Below are the code and all the weights of a small trained network. Each question names an input and a target symbol and asks about switching units off, where a switched-off unit gives its printed mean instead of its output.

import numpy as np


def w(rows, s, z=0):
    codes = np.array(rows[::2]) - 128.0
    scale = np.full(codes.shape[1], s)
    scale[-1] = z or s
    return codes * scale


def norm(h):
    return h / np.sqrt((h * h).mean(-1, keepdims=True) + 1e-5)


def f(y):
    return y / 2 * (1 + np.tanh(0.7978845608 * (y + 0.044715 * y**3)))


def softmax(a):
    e = np.exp(a - a.max(-1, keepdims=True))
    return e / e.sum(-1, keepdims=True)


def log_softmax(a):
    a = a - a.max(-1, keepdims=True)
    return a - np.log(np.exp(a).sum(-1, keepdims=True))


def net(x, mask):
    ids = ['αβγδζηθλξπστφψω'.index(c) for c in x.split()]
    T = len(ids)
    res = E[ids] + P[:T]
    u = 0
    for l in range(2):
        q, k, v = (norm(res) @ M[l].T for M in (Q, K, V))
        z = softmax(np.where(np.tri(T) > 0, q @ k.T / 2**0.5, -1e9)) @ v
        res = res + np.where(mask[u], z, O[l][:, -1]) @ O[l][:, :-1]
        u += 1
        y = f(norm(res) @ A[l][:, :-1].T + A[l][:, -1])
        res = res + np.where(mask[u : u + 16], y, B[l][:, -1]) @ B[l][:, :-1]
        u += 16
    return log_softmax(norm(res)[-1] @ U[:, :-1].T + U[:, -1])


Q, K, V, O, A, B = {}, {}, {}, {}, {}, {}
E = w([
[112,109,99,135,135],'α',
[107,153,140,130,147],'β',
[144,150,110,134,170],'γ',
[102,129,173,83,126],'δ',
[164,148,139,121,141],'ζ',
[147,159,134,123,159],'η',
[151,95,89,134,127],'θ',
[99,250,122,108,166],'λ',
[159,137,111,130,148],'ξ',
[131,91,115,116,120],'π',
[138,169,164,94,191],'σ',
[157,105,124,121,116],'τ',
[141,154,139,134,127],'φ',
[92,113,147,106,111],'ψ',
[102,93,136,103,89],'ω',
],0.015)
P = w([
[103,151,127,118,159],'0',
[110,118,142,130,150],'1',
[99,204,12,182,51],'2',
[109,135,150,117,143],'3',
[109,102,158,142,153],'4',
[96,210,8,162,54],'5',
[110,129,166,132,138],'6',
[113,65,182,172,151],'7',
[104,224,1,126,66],'8',
[118,129,174,148,134],'9',
],0.006)
Q[0] = w([
[136,89,186,174,149],'0.h1',
[111,119,246,173,170],'0.h1',
],0.013)
K[0] = w([
[145,186,22,1,111],'0.h1',
[124,178,96,88,99],'0.h1',
],0.009)
V[0] = w([
[87,142,215,254,67],'0.h1',
[175,120,220,202,110],'0.h1',
],0.0035)
O[0] = w([
[170,50,152,253,109,2],'0.h1',
[158,110,144,253,114,41],'0.h1',
],0.0037,0.00088)
A[0] = w([
[110,181,142,175,63,11],'0.n1',
[184,142,167,125,221,164],'0.n2',
[42,162,35,175,111,50],'0.n3',
[94,113,159,214,13,5],'0.n4',
[158,212,58,173,143,120],'0.n5',
[171,122,91,125,9,54],'0.n6',
[199,133,90,110,185,168],'0.n7',
[113,184,104,142,69,24],'0.n8',
[157,125,78,93,62,43],'0.n9',
[201,113,199,134,90,123],'0.n10',
[210,122,184,96,67,245],'0.n11',
[62,91,25,80,137,181],'0.n12',
[12,99,138,147,136,177],'0.n13',
[79,180,95,131,150,102],'0.n14',
[94,3,97,101,191,28],'0.n15',
[144,172,166,90,43,172],'0.n16',
],0.0058,0.0019)
B[0] = w([
[180,57,79,135,141,128],'0.n1',
[115,117,180,204,2,253],'0.n2',
[202,138,205,11,131,184],'0.n3',
[75,111,92,182,183,119],'0.n4',
[32,105,69,86,85,247],'0.n5',
[61,195,143,131,204,147],'0.n6',
[40,52,149,165,82,205],'0.n7',
[150,56,156,98,177,141],'0.n8',
[114,184,150,118,107,131],'0.n9',
[139,173,61,34,81,142],'0.n10',
[112,161,26,75,91,190],'0.n11',
[138,252,129,171,116,198],'0.n12',
[192,155,90,141,229,160],'0.n13',
[117,99,156,167,105,181],'0.n14',
[191,101,24,49,250,155],'0.n15',
[138,125,8,190,161,174],'0.n16',
],0.0039,0.0029)
Q[1] = w([
[22,254,25,95,54],'1.h1',
[161,171,187,234,75],'1.h1',
],0.0076)
K[1] = w([
[174,1,188,131,129],'1.h1',
[107,182,166,233,70],'1.h1',
],0.0082)
V[1] = w([
[55,208,205,32,152],'1.h1',
[222,228,254,180,62],'1.h1',
],0.0038)
O[1] = w([
[201,1,146,183,109,254],'1.h1',
[254,165,92,74,236,132],'1.h1',
],0.0033,0.0022)
A[1] = w([
[93,42,166,70,226,94],'1.n1',
[29,97,156,76,158,41],'1.n2',
[28,100,48,94,170,95],'1.n3',
[73,96,116,250,251,5],'1.n4',
[83,152,71,227,238,74],'1.n5',
[93,237,136,78,147,146],'1.n6',
[158,78,64,110,111,173],'1.n7',
[77,63,227,124,57,56],'1.n8',
[134,9,187,115,64,161],'1.n9',
[181,196,102,239,156,69],'1.n10',
[142,185,245,130,140,29],'1.n11',
[188,78,135,59,82,121],'1.n12',
[89,73,30,230,102,118],'1.n13',
[168,67,119,60,120,79],'1.n14',
[40,94,166,183,127,39],'1.n15',
[254,124,133,68,168,49],'1.n16',
],0.0051,0.0018)
B[1] = w([
[13,239,127,196,19,151],'1.n1',
[122,144,147,226,12,135],'1.n2',
[165,83,196,205,207,219],'1.n3',
[142,220,31,148,85,137],'1.n4',
[254,136,94,153,52,163],'1.n5',
[146,54,35,141,85,252],'1.n6',
[100,154,168,91,246,183],'1.n7',
[174,98,33,60,164,164],'1.n8',
[105,199,51,74,92,164],'1.n9',
[97,81,160,97,23,181],'1.n10',
[157,64,181,95,233,181],'1.n11',
[111,194,57,138,123,138],'1.n12',
[143,33,245,123,127,223],'1.n13',
[88,147,78,133,122,111],'1.n14',
[188,115,54,104,97,134],'1.n15',
[21,94,127,166,14,122],'1.n16',
],0.0038,0.0021)
U = w([
[192,165,58,160,205,96],'α',
[184,193,150,202,139,181],'β',
[252,85,100,216,85,44],'γ',
[7,170,172,76,101,62],'δ',
[223,202,118,29,113,66],'ζ',
[219,101,124,43,165,204],'η',
[158,47,96,176,178,207],'θ',
[95,248,132,124,175,89],'λ',
[137,2,105,77,91,52],'ξ',
[52,133,89,174,201,154],'π',
[66,161,205,121,152,254],'σ',
[71,104,93,24,178,156],'τ',
[130,106,215,132,39,179],'φ',
[55,163,129,243,100,100],'ψ',
[27,53,151,177,120,118],'ω',
],0.014,0.0065)

Each question gives the input, a string of symbols that net reads in full, and the target symbol t.
The units are the heads (2 rows each of Q, K, V and O) and the neurons (one row each of A and B). Each row of codes is followed by its name. A weight is (code - 128) times the scale printed after its matrix; where a second scale follows, it is the last column's (O, A, B and U).
mask holds one flag per unit, layer by layer, with each layer's heads first. A switched-off unit (its flag False) gives its mean, the last column of its rows in O or B, instead of its output. The means were averaged over made-up inputs and are rounded, as every weight is.
A unit's drop is (log p(t) with every unit on - log p(t) with that unit switched off) / (log p(t) with every unit on - log p(t) with every unit switched off).
The circuit of an input: a set's keep is (log p(t) with only the set's units on - log p(t) with every unit switched off) / (log p(t) with every unit on - log p(t) with every unit switched off). Starting from the 12 units with the biggest drops (on a tie, the unit counted first), units are removed one at a time, each time the one whose removal leaves the highest keep (on an exact tie, the one counted first), for as long as the keep stays at least 0.8.
units of the circuit, in order: the units of the circuit, biggest drop first
k most important neurons: the k neurons with the biggest drops, biggest first
k most important neurons of layer l: the k neurons of layer l with the biggest drops, biggest first
input ζ ζ φ φ τ σ, target ψ: most important neuron : (0.n5)
input σ φ π, target γ: 2 most important neurons of layer 0 : (0.n12 0.n6)
input ζ φ π φ τ η φ η σ ω, target ω: 3 most important neurons of layer 1 : (1.n3 1.n2 1.n13)
input λ ω τ, target ω: units of the circuit, in order : (1.h1 0.n6 1.n13 0.n2)
input ξ σ σ, target η: 2 most important neurons : (1.n1 1.n2)
input φ η ζ δ η π, target ζ: units of the circuit, in order : (0.n12 0.n3)
input ξ λ φ η τ φ σ τ φ, target ψ: units of the circuit, in order : (1.h1 0.h1 0.n15)
input τ φ λ α, target α: 2 most important neurons : (0.n12 0.n15)
input τ τ φ ω ζ ξ η ζ φ, target α: 2 most important neurons : (0.n2 0.n5)
input τ φ ζ, target γ: units of the circuit, in order : (0.h1 1.n13)
input π φ γ τ σ φ τ ξ, target ξ: 3 most important neurons of layer 0 : (0.n2 0.n3 0.n7)
input η π π π τ η, target ψ: units of the circuit, in order : (1.h1 0.n11)
input β σ γ, target η: 3 most important neurons of layer 0 : (0.n3 0.n2 0.n5)
input λ λ σ ω φ τ σ φ ω, target γ: 2 most important neurons : (1.n5 0.n6)
input α δ ζ σ ξ, target ξ: 2 most important neurons : (0.n7 1.n8)
input φ φ φ β τ δ, target ψ: 2 most important neurons of layer 0 : (0.n16 0.n15)
input σ η φ α φ τ φ φ α, target γ: most important neuron : (1.n5)
input β φ ψ, target γ: 2 most important neurons of layer 1 : (1.n5 1.n10)
input β φ ξ, target γ: 2 most important neurons of layer 0 : (0.n10 0.n11)
input ξ φ β π φ β γ σ θ ζ, target ζ: 2 most important neurons of layer 1 : (1.n1 1.n2)
input γ δ τ, target ξ: 4 most important neurons : (1.n13 0.n3 0.n2 0.n5)
input τ β τ, target θ: most important neuron : (0.n2)
input ζ η φ δ η, target η: 2 most important neurons of layer 0 : (0.n2 0.n12)
input φ δ τ σ φ δ θ ω φ, target ω: 2 most important neurons : (0.n5 1.n13)
input η ψ β α β θ α π, target π: 2 most important neurons : (1.n1 0.n15)
input λ π φ ψ, target ψ: 2 most important neurons : (0.n13 0.n2)
input η φ σ ζ τ η π τ τ, target ψ: 2 most important neurons : (0.n6 0.n15)
